Here are made-up things, facts about them, and rows of numbers that follow some of those facts. Name the thing behind each unnamed row.

There are 2 kinds of fact about the things: κ, σ.
beklor	κ	dremem; besas	κ	folum; besas	κ	donak; besas	κ	drobor; besas	κ	bradror; besas	κ	klakek
besas	κ	ploskom; branalel	κ	miklan; branalel	κ	ketron; branalel	κ	grorer; breman	κ	nubre; breman	κ	kistu
breman	κ	tranen; breman	κ	mibrizan; breman	κ	tetroso; bresku	κ	noskol; bresku	κ	trugen; bresku	κ	mibrizan
bresku	κ	plovu; bresku	κ	zodrel; broskosis	κ	noskol; broskosis	κ	tadon; broskosis	κ	plidis; broskosis	κ	tragar
broskosis	κ	zadak; draklas	κ	drosol; draklas	κ	varam; draklas	κ	briske; draklas	κ	brelel; draklas	κ	silar
drege	κ	flisak; drege	κ	grotupak; drege	κ	tranen; drege	κ	gabel; drege	κ	flutrogur; drege	κ	meflus
dulafla	κ	vusu; dulafla	κ	tadon; dulafla	κ	simor; dulafla	κ	gabel; dulafla	κ	flutrogur; dulafla	κ	beri
dulafla	κ	simuk; fabretran	κ	zaken; fabretran	κ	mizek; fabretran	κ	donak; fabretran	κ	troga; fidal	κ	flabror
fidal	κ	kagem; fidal	κ	gumem; fidal	κ	netor; fikis	κ	lutos; fikis	κ	ditur; fikis	κ	britrem
floskudram	κ	noskol; floskudram	κ	fele; floskudram	κ	gruzas; floskudram	κ	beri; fodrar	κ	leplir; fodrar	κ	plidis
fodrar	κ	briske; gage	κ	kagem; gage	κ	boplu; gage	κ	lidrala; gage	κ	rifin; geflun	κ	kagem
geflun	κ	ketron; geflun	κ	folum; geflun	κ	plutrik; geflun	κ	donak; geflun	κ	gozos; gegenur	κ	vagra
gegenur	κ	giklu; grupler	κ	flabror; grupler	κ	boplu; grupler	κ	dulol; grupler	κ	sofu; grupler	κ	tobol
grupler	κ	klakek; gudrevur	κ	noskol; gudrevur	κ	ketron; gudrevur	κ	ditur; gudrevur	κ	veplek; gudrevur	κ	kleti
kaskemil	κ	fludra; kaskemil	κ	bromun; kaskemil	κ	nabral; klidrin	κ	skeda; klidrin	κ	vaplor; klidrin	κ	gruzas
klidrin	κ	tesis; klidrin	κ	gozos; kluklo	κ	bromun; kluklo	κ	grotupak; kozer	κ	skeda; kozer	κ	skotris
kozer	κ	sofu; mosken	κ	trosok; mosken	κ	nifladul; mosken	κ	foflo; mosken	κ	truner; mosken	κ	pupler
noklak	κ	flukek; noklak	κ	kaval; noklak	κ	suskik; noklak	κ	mimik; noklak	κ	sozifal; pakliror	κ	zaken
pakliror	κ	flisak; pakliror	κ	skuga; pakliror	κ	lili; pakliror	κ	zadak; pakliror	κ	klevor; pelon	κ	trosok
pelon	κ	noskol; pelon	κ	pluflos; ploski	κ	fluvom; ploski	κ	fopom; ploski	κ	vagra; ploski	κ	grotupak
ploski	κ	netor; ploski	κ	klati; ploski	κ	briske; ploski	κ	gozos; povo	κ	ketron; povo	κ	klupul
povo	κ	zadak; povo	κ	kleti; resku	κ	noskol; resku	κ	bradror; sirol	κ	bromun; sirol	κ	nubre
sirol	κ	giski; sirol	κ	sozifal; skiplik	κ	vomotrik; skiplik	κ	trane; skiplik	κ	veplek; skiplik	κ	plutrik
skiplik	κ	brelel; skitor	κ	klufes; skitor	κ	skeda; skitor	κ	stisker; skitor	κ	simor; skitor	κ	veplek
skomer	κ	plumir; stasto	κ	plumir; stasto	κ	lili; stasto	κ	klakek; steter	κ	pluple; steter	κ	troga
traflem	κ	flimevo; traflem	κ	vaplor; traflem	κ	zodrel; traflem	κ	klati; traflem	κ	klaflabris; traflem	κ	febarur
traflem	κ	foflo; trusar	κ	drovomas; trusar	κ	ditur; trusar	κ	simor; trusar	κ	plidis; trusar	κ	varam
tulus	κ	leplir; tulus	κ	tetroso; tulus	κ	giklu; tulus	κ	draklem; vustare	κ	flukek; vustare	κ	trokame
vustare	κ	klaflabris; vustare	κ	dremem; vustare	κ	bresus; beklor	σ	c; beri	σ	a; besas	σ	b
boplu	σ	a; bradror	σ	d; branalel	σ	c; brelel	σ	a; breman	σ	b; bresku	σ	a
bresus	σ	a; briske	σ	f; britrem	σ	c; bromun	σ	a; broskosis	σ	a; ditur	σ	d
donak	σ	a; draklas	σ	a; draklem	σ	b; drege	σ	a; dremem	σ	a; drobor	σ	a
drosol	σ	a; drovomas	σ	e; dulafla	σ	a; dulol	σ	a; fabretran	σ	a; febarur	σ	a
fele	σ	f; fidal	σ	a; fikis	σ	a; flabror	σ	a; flimevo	σ	a; flisak	σ	e
floskudram	σ	b; fludra	σ	b; flukek	σ	a; flutrogur	σ	b; fluvom	σ	d; fodrar	σ	b
foflo	σ	b; folum	σ	e; fopom	σ	a; gabel	σ	a; gage	σ	e; geflun	σ	a
gegenur	σ	c; giklu	σ	a; giski	σ	a; gozos	σ	f; grorer	σ	g; grotupak	σ	d
grupler	σ	d; gruzas	σ	f; gudrevur	σ	e; gumem	σ	d; kagem	σ	b; kaskemil	σ	e
kaval	σ	g; ketron	σ	e; kistu	σ	d; klaflabris	σ	e; klakek	σ	a; klati	σ	a
kleti	σ	e; klevor	σ	g; klidrin	σ	c; klufes	σ	b; kluklo	σ	a; klupul	σ	c
kozer	σ	c; leplir	σ	c; lidrala	σ	a; lili	σ	f; losom	σ	b; lutos	σ	d
meflus	σ	g; mibrizan	σ	c; miklan	σ	b; mimik	σ	c; mizek	σ	b; mosken	σ	a
nabral	σ	c; netor	σ	d; nifladul	σ	f; noklak	σ	d; noskol	σ	c; nubre	σ	f
pakliror	σ	d; pelon	σ	d; plidis	σ	d; ploski	σ	a; ploskom	σ	a; plovu	σ	g
pluflos	σ	b; plumir	σ	f; pluple	σ	c; plutrik	σ	b; povo	σ	b; pupler	σ	a
resku	σ	b; rifin	σ	d; silar	σ	b; simor	σ	b; simuk	σ	a; sirol	σ	b
skeda	σ	a; skiplik	σ	g; skitor	σ	a; skomer	σ	b; skotris	σ	e; skuga	σ	e
sofu	σ	a; sozifal	σ	g; stasto	σ	c; steter	σ	c; stisker	σ	b; suskik	σ	g
tadon	σ	d; tesis	σ	e; tetroso	σ	c; tobol	σ	d; traflem	σ	c; tragar	σ	a
trane	σ	d; tranen	σ	a; troga	σ	d; trokame	σ	b; trosok	σ	g; trugen	σ	e
truner	σ	a; trusar	σ	d; tulus	σ	b; vagra	σ	b; vaplor	σ	f; varam	σ	c
veplek	σ	b; vomotrik	σ	a; vustare	σ	a; vusu	σ	a; zadak	σ	a; zaken	σ	d
zodrel	σ	g

Some rows with their names:
vustare: [  1   8   8   9  -5  12   0   0   5  -2 -20   9   4   9  -9 -12  -7  -3
   9   5   1  -6  -6  -8  10  12   1   7   2  -1   7  11   1 -29 -16   3
  21  20  -9  -5 -12 -18  -1 -13   0   9   9  12  10  21 -11   7  -8  -4]
fikis: [  6   4  -4   4 -14  10  -6   3   2  -5 -21   6   8  17  -6  -6 -13  -2
  12  -1   8   7  -9   3  10   8   5  14  -6  -4  13   9   7 -25 -17  10
   9  19  -8   2  -9 -17   3   6   5  15   0  15   9  18  -9  19  -8   1]
ploski: [  4   8   1   7 -11  10  -6   1  14  -8 -17  10   2  20  -5 -19 -12  -2
  10  -3   5  -4  -4  -7  14  14   9   6  -7   1   9   5   1 -34 -14   4
  15  24  -9  -8 -13 -10   1  -7   0  13   3  14  12  19 -15  19  -4  -7]
fabretran: [  1   2  18   3 -15  14 -10  -4   5   5 -31   4   8   5  -6  -4 -11   2
  10   9  -8   4 -13  -8  11   0  -3  15  -1   8   7   7  15 -24 -15   1
   8  13 -10   1 -13 -13   0 -14   3  12  13   8  13  19  -3   7 -19  -4]
klakek: [ -8  -3  13  -1  12   6  -1  -6  -7  13  -3   2  -7 -27  -3   8   6   3
 -10   9  -5  -1  -7  -3  -5  -9 -19   5  -4   1  -7   9   6   5   1  -5
  -1 -13   3 -17  -5   7  -4 -14  -5  -1  14  -4   1  -9  -4 -13   1  -6]
pupler: [ -2  -3   0  -1   8  -5   5   0  -7   3   9   4  -8 -18   4   3  -1  -1
 -11   3   0  -6  -1   1  -2  -2  -7  -1  -4  -9   1   2  -1   5   3   4
  -5  -6   2  -9  -3   9   1   4  -5   3   0  -6   2  -6  -2   0   6  -2]
bresku: [  2   7   2  14  -2   5  14   5 -20  -6 -20   6  13   0  -8   3  -5  -8
  12   7   0  -3  -6   1   7  14   0  14  16 -15  13  18  -6 -16 -23  18
  25  16 -11  21  -5 -38   5   2   6  10   4   8   5  30   3   0 -15  14]
klati: [ -2  -3  -2   0   7  -5   4   1  -4   0   8   5  -9 -15   3  -2  -1  -1
 -11  -1   2  -7   0   1  -2  -1  -6  -2  -5  -7   1   1  -2   4   5   2
  -5  -5   2 -11  -4  11   2   2  -5   2   1  -5   3  -7  -5   3   8  -4]
veplek: [  3  -5 -12 -12  -1  -5  -1   2   0   6   7  -4   1  12   6   4  -1   2
   1   2   7  11   1  10  -7  -9   4  -2  -1   1  -3 -11   9  12   6  -1
 -13  -6   2   7   7   7   1  11   2  -7 -13  -2  -6 -10   6   0   6   5]
trokame: [ -2  -2  -4  -7   7  -4   6   0   2   8  11  -3  -2   5   5  -2   4   1
  -2   4   3   1   4   3  -8  -4  -1  -8   4   3  -8  -8   2  11   6  -6
  -2  -5   2  -1   5   7  -3  -4  -4 -12  -5  -6  -6  -9   3  -9   6   2]
simor: [  1  -1 -19  -9   6  -2   3   2   3   2  14  -2  -2  14   2  -2   2   1
   1  -2  13   8   3  10  -8  -2   3  -6  -5   1  -6  -6   2   8   4  -3
  -2  -1   4  -3   6   7  -2   8  -3  -9 -13   3  -7 -12  -2  -1  11   3]
troga: [ -2  -2   5   1  -2  -1 -10  -3   4   2   4  -8   0  -5  -1   6  11   8
   3  -3  -2   3   4  -6  -3  -6   2  -2   1   7  -5  -8  -6  18  12 -10
 -10 -10   6  -3   6   9  -2  -2   4  -7   2  -8  -5  -9   8  -7   1  -4]
gumem: [ -2  -1   1   0   1  -1  -9  -1   3  -1   7  -8  -1  -3  -1   6  11   7
   2  -6   0   2   6  -5  -4  -4   3  -3   0   5  -5  -8  -8  20  11  -8
  -9 -10   6  -3   7   9  -2   2   4  -8  -1  -7  -4 -10   7  -6   4  -4]
tadon: [ -1   1  -7   3   4  -4  -4   0  -2  -5  11  -4  -1  -2  -2   7  12   4
   4  -9   6   2   7   1  -5   2   5  -3   2  -2  -3  -3 -14  20   9  -3
  -5  -7   7   1  11   3   0   9   5  -7  -5  -4  -8  -9   6  -6   6   1]
trusar: [  7  11 -22   7 -15  17 -20   4  12 -14 -14   0  14  37 -15  -7   0   3
  29 -18  20  18  -1   6   9  18  18  11  -9   2   8   7  -8 -15 -14   7
  12  23  -1   3   2 -22  -1  13  14   4  -8  29  -3  12 -12  16   0   2]
trosok: [  2  -4   3   4  10  -5   1  -3 -11  -7   9  -1   0 -33   0  11   6  -1
 -14 -10   3 -11   3  -3  -5  -1  -3   3  -2 -18   4  13 -11   9   6   4
   1 -13   6  -5   0   7   9   3   1   6   4  -8   0   5  -1  -1   1   3]
suskik: [  3  -5   4   1   5  -5  -3  -5  -2  -5  10   0  -3 -28   1   6   4   1
 -15 -12   1  -9   4  -6  -3  -2  -1   1  -8 -13   4   9  -6   5   8  -1
  -6 -13   6 -13  -4  15   8  -1  -1   6   4  -8   2   3  -4   5   3  -3]

Rows to name:
No name comes twice in this set of rows, the named rows included.
[  6   5  -8   2 -13  14 -12   1   6  -4 -21   7   9  18  -7  -9 -14   1
  14  -4  10  10 -10   4  11  10   5  14 -11  -2  12  10   8 -27 -19  10
  10  21  -7  -3  -9 -14   2   5   6  14  -1  21   8  15 -14  21  -4  -1] | skitor
[ -2   0  -7   1  11  -1   3   1  -1  -1  11   6  -9 -11   0  -3  -1  -1
 -10  -4   8  -7   1   3  -1   4  -5  -4 -10  -8  -1   5  -5   0   3   3
   0  -3   4 -18  -4   9   0   3  -6   2  -2   2   0  -9 -11   4  13  -6] | giklu
[  4   8  -4   9  -6   9   0   3   1  -7 -16  10   6  13  -8 -11  -9  -4
  12  -1   8  -1  -5   0  11  15   5  10  -1  -6  11  12  -1 -26 -18  11
  19  22  -8   0 -10 -21   2   0   3  11   1  16   8  21 -10  13  -5   2] | dulafla
[ -1  -4   5   0   5  -9   6   0  -3   1   9   4  -9 -16   8  -1  -3  -1
 -13   3  -5 -13   3  -4   0  -1  -3  -5   0  -8   3  -3  -3   4   7   1
  -6  -6   0  -6  -4  11   3   2  -6   3  -1 -12   6  -4   3   2   4  -5] | giski
[  7  -4  17  -5 -30  13 -21  -4   7   7 -38   0  12  12   1   0 -21   5
  12   6  -9  14 -16  -6  14  -9   0  22  -7  10  13  -1  28 -24 -14   3
 -12  11  -8   9 -12  -5   4  -3   7  18   8   4  15  18   5  21 -22  -3] | geflun
[ 12  -2  -7   2 -26   4  -8   4 -10 -12 -29  -5  17  12   0  11 -17   0
  16  -2  -6  11 -13  10  11   2   4  25   3  -6  23   7  10 -13 -22  22
  -6  15  -6  37  -1 -27   9  22  14  22  -5  12   6  23   8  24 -22  19] | gudrevur
[  2  10  10  12 -14  11 -11   0  13  -7 -19  -2  10  23 -10 -11   2   2
  22  -3  -3  -1   4 -15  12  14  15   3  11   9   4  -3  -8 -14  -6  -6
  16  19  -7   8  -1 -19  -2 -12   8   1   5   6   5  20   2   2 -13  -2] | noklak
[ -1  -7   3 -13  -3  -1  -5  -4   6  13   2  -7   0   7   6   2  -1   5
  -1   8  -1   9  -1   1  -6 -14  -2  -3   0  11  -8 -13  15   9   7 -10
 -14  -8   2   1   3  12  -2  -5  -2  -9  -3  -7  -3 -11   7  -6  -1   0] | kagem
[ 10  -3   2 -10 -30   6 -11   1   6   4 -29  -6  20  36   4   0 -16   2
  23   7  -1  22  -9   3   8  -6  12  15   6   9  10 -10  24 -13 -13   5
  -7  16 -10  31   0 -17   3   6  11   6  -7   3   4  19  14  13 -22  10] | povo
[  4  -2 -15  -2  -5  -2 -12   2   0  -7   9  -7   3   5  -1   9   6   5
   6 -13  10  10   4   6  -4  -1   8   1  -6  -2   1  -8  -7  21   9   1
 -15  -8   8   4  10   6   1  19   8  -4 -11  -1  -7 -10   6   4   7   1] | ditur
[ 10  -1   5  -5 -31   6 -15  -1  12  -4 -27  -9  19  32   1   0 -14   2
  20  -3  -9  17  -6  -1  10  -4  12  12   3  16  10  -8  19 -17 -11   1
  -6  15  -7  31   2 -12   3   1  11   8  -1   6   4  17  10  15 -24   7] | branalel

Now the same things, written a new way:
Some things and their rows:
noklak: [ -2  23  -2 -14   0   6  10   9  -7 -21   9 -28  27]
fidal: [  7  14 -22   1  11   9  -3  22   3   3  -3   9  11]
breman: [  7 -17 -19   5  -1   6   1  -7 -12  -7  -7 -13  20]
brelel: [  9   2 -10   9  -3  18  15   7   5  16  20   8  -4]
zadak: [ 4  2 -4  5 -3  5 13  9  4 16 18  5 -5]
fluvom: [  9   9   7  22  -6  11  14   0   6  -3  25 -11   1]
skotris: [15  7 18 30 -6 14 12  9 -5 -1 15 19 10]
lutos: [12  8 -1 29 -1 15 14 -8  8 -3 19 -6 -7]
boplu: [ 9 15 -3 13 -3 11  2 26  6 17 24 23  7]
briske: [ 9 17 -6  8  7 18 13 -2  2 18 27 -7 -4]
trokame: [  1  14   8  -5 -33  -4   9 -12 -15   1  22   9  27]
skuga: [ 8 -4 23 26 -2 -2 16  9 -7  5 12  4  4]
drege: [  5   1 -25  -7  12   9   9  13  -2   1  -4  -6   5]
leplir: [  9 -14  -4   4  -8  14  23  11   1   9  15  11  -1]
giklu: [  8  -5 -11   0  -2  18  18   5   1  12  22   1  -3]
vagra: [ 12 -15  -2  18 -17   8   6 -12  -4   6  18   2  11]
fopom: [ 7  2 -6  4 -5 12 17  8  4 13 21  6 -2]

Rows to name:
No name comes twice in this set of rows, the named rows included.
[  7 -10 -23  -4   6  12  15  15  -3  -7 -12   3   7] | gegenur
[  5 -37   3 -17   0  20  29  20  -6  10  31 -24   8] | nabral
[12 -9 -5  8 -9 13 20 10  2 11 15 14 -3] | varam
[  5   8  -5   0 -10  10  18   3   1  14  19   8  -3] | klati
[-17 -13  10  -6  15 -52   5  37  -3  11 -22 -11   1] | steter
[ 9 -7 21 23 -4  4 19  7 -7  3 14  2  4] | flisak
[  7   5 -16   2   5  10   3  25   1  -3 -10  19  12] | kozer
[  6  -6  -2   5 -12   6  22   9   1  11  10  15  -4] | noskol
[ 4 14 12 23 -3  1  8  6  8 -2 22 -6  0] | bradror
[  9 -44   7  -2  -8  13  13  -2 -10  11  36 -34  19] | fludra
[ -1   6  11 -24 -21   7  25  18  -9   5  28   3  21] | mimik
[10  1 22 25 -3  4 14 12 -3  5 14 10  7] | folum
[ 12   8 -14  15  14  13   3   4  -7  -8  -8  -3   8] | skiplik
[  5 -10  -2   1 -10  10  24   9  -2   7  14   7  -1] | mibrizan

